Questions about the array below.
1) Which number is the 2nd entry in reading order?
2) Which number is the 1st entry in reading order?
3) Which number is the entry just right of 841?
4) Which number is the entry just right of 695?
5) Which number is the entry just right of 484?
6) Which number is the 3rd largest entry?
7) Which number is the entry just right of 808?
array([[597, 526, 481, 234, 821, 593, 484, 471, 526, 463, 619, 455, 659,
        599, 764, 694],
       [672, 286, 451, 559, 601, 832, 329, 362, 617, 319, 643, 360, 607,
        669, 565, 516],
       [440, 808, 637, 469, 570, 210, 729, 691, 468, 739, 486, 695, 524,
        438, 541, 635],
       [525, 596, 685, 891, 270, 556, 638, 650, 624, 632, 506, 648, 410,
        519, 260, 399],
       [598, 507, 464, 210, 841, 585, 475, 459, 496, 458, 615, 451, 682,
        603, 788, 693],
       [667, 332, 464, 642, 520, 931, 389, 418, 623, 389, 619, 412, 585,
        673, 565, 438]])
1) 526
2) 597
3) 585
4) 524
5) 471
6) 841
7) 637

Questions about the grid below.
1) Which number is the 2nd-last entry, reading row by row?
2) Which number is the 4th entry in reading order?
3) Which number is the 4th-last entry, reading row by row?
4) Which number is the bottom-left entry?
5) Which number is the first entry in the row that holds the smallest entry?
6) Which number is the entry directly below 39?
7) Which number is the entry just right of the smallest entry?
8) Which number is the entry directly above the largest entry?
48  20  43  45  56  67  29  57  38  72  47  39  52  34  25
50  57  53  53  51  50  50  52  54  46  59  49  53  55  50
58  67  63  52  46  54  82  49  66  50  52  80  60  62  85
50  57  47  56  46  51  47  54  55  48  57  48  56  52  48
1) 52
2) 45
3) 48
4) 50
5) 48
6) 49
7) 43
8) 50

Questions about the row below.
1) Give the entry just right of -35.
2) Give the entry just left of the smallest entry.
[ 18 -19 -14  21 -17 -13  26  18  26 -17 -35  24  22  -1  24 -10]
1) 24
2) -17

arr =
array([[-2.3, -2.2,  0.4, -1.2, -2.6,  2.3, -2.0, -1.0, -0.5, -1.5, -1.8,
        -1.6, -1.0, -1.9, -1.4],
       [ 0.1, -0.6, -0.4, -2.1,  0.0, -0.2,  0.0,  0.4, -0.7,  0.2, -0.8,
         1.6, -0.9, -1.3, -1.9],
       [-0.8, -0.7, -0.3, -0.4, -0.9,  0.2, -0.9, -0.2, -0.2, -1.8, -0.1,
         0.0, -1.2, -1.2, -1.8],
       [-0.2,  0.0,  0.1,  0.4, -0.4, -0.3,  0.0, -0.1, -0.1, -0.1, -0.6,
         0.7,  0.4,  0.3,  0.9],
       [-0.5, -0.6, -0.3, -1.2, -0.5, -0.1, -0.5,  0.4, -0.6, -1.0, -0.7,
         1.8, -1.4, -1.4, -1.8],
       [ 0.1,  0.4, -0.1,  0.9,  0.0, -1.0,  0.2, -0.5, -0.1,  0.4, -0.2,
         0.0,  0.6,  0.7,  1.3],
       [-1.8, -1.6,  0.3, -1.2, -2.1,  1.6, -1.8, -0.5, -0.5, -1.8, -1.1,
        -0.9, -1.0, -1.6, -1.8],
       [ 0.2, -0.2, -0.5, -0.4,  0.3, -0.4,  0.2,  0.1, -0.6,  0.7,  0.7,
        -0.3,  0.3,  0.2,  0.4]])
Report the second smallest entry.
Answer: -2.3
Report the largest entry.
Answer: 2.3
The 2nd largest entry -> 1.8
The entry just left of the smallest entry is -1.2
Report the second entry in reading order.
Answer: -2.2
Report the entry just left of the largest entry.
Answer: -2.6

-17   -6    7   -5    1
  0    0   -1    0    4
  0    0    9    1   -7
 -2   -2    2   -2    0
 -5   -1   28    1   -6
  0    0    5    0  -11
 11    4    3    6   -1
  0    0    2    0    6
  0    0   -2   -1  -25
 -2   -1    5    0   -2
  1    1   19    1    9
  5    0  -22   -2    6
Indices start at 1.
Which number is the entry at row 1, column 1? -17
The bottom-right entry: 6
The entry at row 3, column 1 -> 0
The entry directly below the smallest entry -> -2
The entry in row 3 and column 3: 9
The entry just left of the smallest entry is -1
Which number is the entry at row 1, column 3? 7
Which number is the entry at row 2, column 2? 0
Which number is the entry just left of the largest entry? -1
Which number is the entry in row 2 and column 1? 0
The entry at row 1, column 2: -6
The smallest entry: -25
The top entry of the column that holds the smallest entry -> 1
Which number is the entry directly below the largest entry? 5
The entry in the bottom-left corner -> 5
The entry in row 2 and column 3 -> -1

[-35, -10, -2, 0]
The entry just left of -10 -> -35
The entry just right of -2 -> 0
The second entry from the right -> -2

X = [ 16   1 -21  -4 -27 -18 -19  -2  18 -19   3  14]
What is the entry just left of 3?
A: -19
What is the entry just left of -27?
A: -4
What is the entry just left of 1?
A: 16

[[  0   0 -22  -1   3   0  -1   0]
 [  0   0  26   1   0   0   1   1]
 [ -2   0   0   0   2   0   0   0]
 [  0   0  -3   0 -27   1  -1  -1]
 [ -1   0  -1   0 -15   1  -1   0]
 [  0   0  -2   0   6   0   0   0]
 [ -5  -1  21   0  -3   1  -1   4]
 [ -1   0  -1   0 -28   1   0   0]
 [  4   1   1   2   6   0   0  -3]
 [  0   0  13   1  -3   0   0   0]
 [  3   1  -2  -1  -2  -1   1   1]
 [  0   0  13   1  -4   0   0   0]
 [  4   1   1   1   0   0   1  -3]]
Find the bottom-right entry.
Answer: -3
The top-left entry: 0
Find the largest entry in the last column.
Answer: 4
Find the third-last entry, reading row by row.
Answer: 0
Find the entry in the top-right corner.
Answer: 0
The entry directly below the smallest entry: 6
Find the top entry of the column that holds the smallest entry.
Answer: 3
Find the entry directly above the largest entry.
Answer: -22
The first entry in the row that holds the largest entry: 0
Find the second smallest entry.
Answer: -27
Find the last entry in the row that holds the smallest entry.
Answer: 0
The fifth-last entry, reading row by row: 1
The entry directly below the largest entry -> 0
The smallest entry in the first column is -5
Find the second entry on the main diagonal.
Answer: 0
Find the fourth entry from the end, reading row by row.
Answer: 0
The largest entry in the last row: 4
The minimum -> -28
The 2nd entry on the diagonal from the top-right corner is 1
The entry directly above the smallest entry is -3
The last entry in the row that holds the largest entry: 1
The 2nd entry from the end, reading row by row -> 1
The largest entry -> 26
The third entry on the diagonal from the top-right corner: 0
Find the first entry in the row that holds the smallest entry.
Answer: -1
